Below is a small trained network, with its code and all its weights. Each question gives an input and a class and asks what happens when units are switched off, that is, made to give their printed mean instead of their output.

import numpy as np


def w(rows, s, z=0):
    codes = np.array(rows[::2]) - 128.0
    scale = np.full(codes.shape[1], s)
    scale[-1] = z or s
    return codes * scale


def f(y):
    return np.maximum(y, 0)


def log_softmax(a):
    a = a - a.max(-1, keepdims=True)
    return a - np.log(np.exp(a).sum(-1, keepdims=True))


def net(x, mask):
    res = np.array(x, float).reshape(1, 2) / 4 @ E
    y = f(res @ A[0][:, :-1].T + A[0][:, -1])
    res = res + np.where(mask, y, B[0][:, -1]) @ B[0][:, :-1]
    return log_softmax(res[-1] @ U[:, :-1].T + U[:, -1])


A, B = {}, {}
E = w([
[197,120,174,46,48,162,44],'x0',
[249,181,56,80,126,31,150],'x1',
],0.013)
A[0] = w([
[59,83,153,114,80,202,49,215],'neuron 1',
[90,69,172,118,56,197,111,65],'neuron 2',
[197,131,175,114,61,113,24,127],'neuron 3',
[159,157,106,31,83,36,82,106],'neuron 4',
[128,180,145,185,104,210,69,124],'neuron 5',
[35,82,212,83,80,180,49,249],'neuron 6',
[164,143,144,45,23,215,80,38],'neuron 7',
[191,98,199,40,41,176,2,106],'neuron 8',
[183,133,130,36,89,77,157,245],'neuron 9',
],0.009,0.0013)
B[0] = w([
[153,113,142,84,63,189,84,216],'neuron 1',
[183,160,187,128,85,228,79,197],'neuron 2',
[124,153,24,151,140,126,137,205],'neuron 3',
[173,196,184,78,73,166,45,206],'neuron 4',
[166,108,127,74,122,193,174,170],'neuron 5',
[130,220,129,55,38,174,102,233],'neuron 6',
[106,61,50,169,243,61,191,214],'neuron 7',
[47,73,68,254,219,124,199,247],'neuron 8',
[209,141,155,51,19,218,83,199],'neuron 9',
],0.0089,0.016)
U = w([
[172,125,145,57,60,155,80,252],'0',
[109,100,119,248,207,132,195,4],'1',
],0.016,0.00027)

Each question gives the input, the list of numbers given to net, and the class t.
The units are the neurons (one row each of A and B). Each row of codes is followed by its name. A weight is (code - 128) times the scale printed after its matrix; where a second scale follows, it is the last column's (A, B and U).
mask holds one flag per neuron, in row order. A switched-off neuron (its flag False) gives its mean, the last column of its row in B, instead of its output. The means were averaged over made-up inputs and are rounded, as every weight is.
A unit's drop is (log p(t) with every unit on - log p(t) with that unit switched off) / (log p(t) with every unit on - log p(t) with every unit switched off).
The circuit of an input: a set's keep is (log p(t) with only the set's units on - log p(t) with every unit switched off) / (log p(t) with every unit on - log p(t) with every unit switched off). Starting from all 9 units, units are removed one at a time, each time the one whose removal leaves the highest keep (on an exact tie, the one counted first), for as long as the keep stays at least 0.8.
circuit, biggest first: the units of the circuit, biggest drop first
k most important neurons: the k neurons with the biggest drops, biggest first
drop of u: that unit's drop, to one decimal
input [3,-2], class 1: 4 most important neurons -> [neuron 8; neuron 9; neuron 4; neuron 7]
input [-8,8], class 0: circuit, biggest first -> [neuron 8]
input [-5,5], class 0: 2 most important neurons -> [neuron 8; neuron 7]
input [-3,2], class 1: 3 most important neurons -> [neuron 6; neuron 4; neuron 9]
input [5,3], class 1: 2 most important neurons -> [neuron 8; neuron 7]
input [-1,0], class 1: 2 most important neurons -> [neuron 6; neuron 9]
input [6,-5], class 1: 4 most important neurons -> [neuron 8; neuron 7; neuron 9; neuron 4]
input [7,0], class 1: drop of neuron 7 -> 0.3
input [-2,-6], class 0: drop of neuron 5 -> 0.0
input [-5,-5], class 0: drop of neuron 8 -> 1.5
input [6,0], class 1: drop of neuron 7 -> 0.2
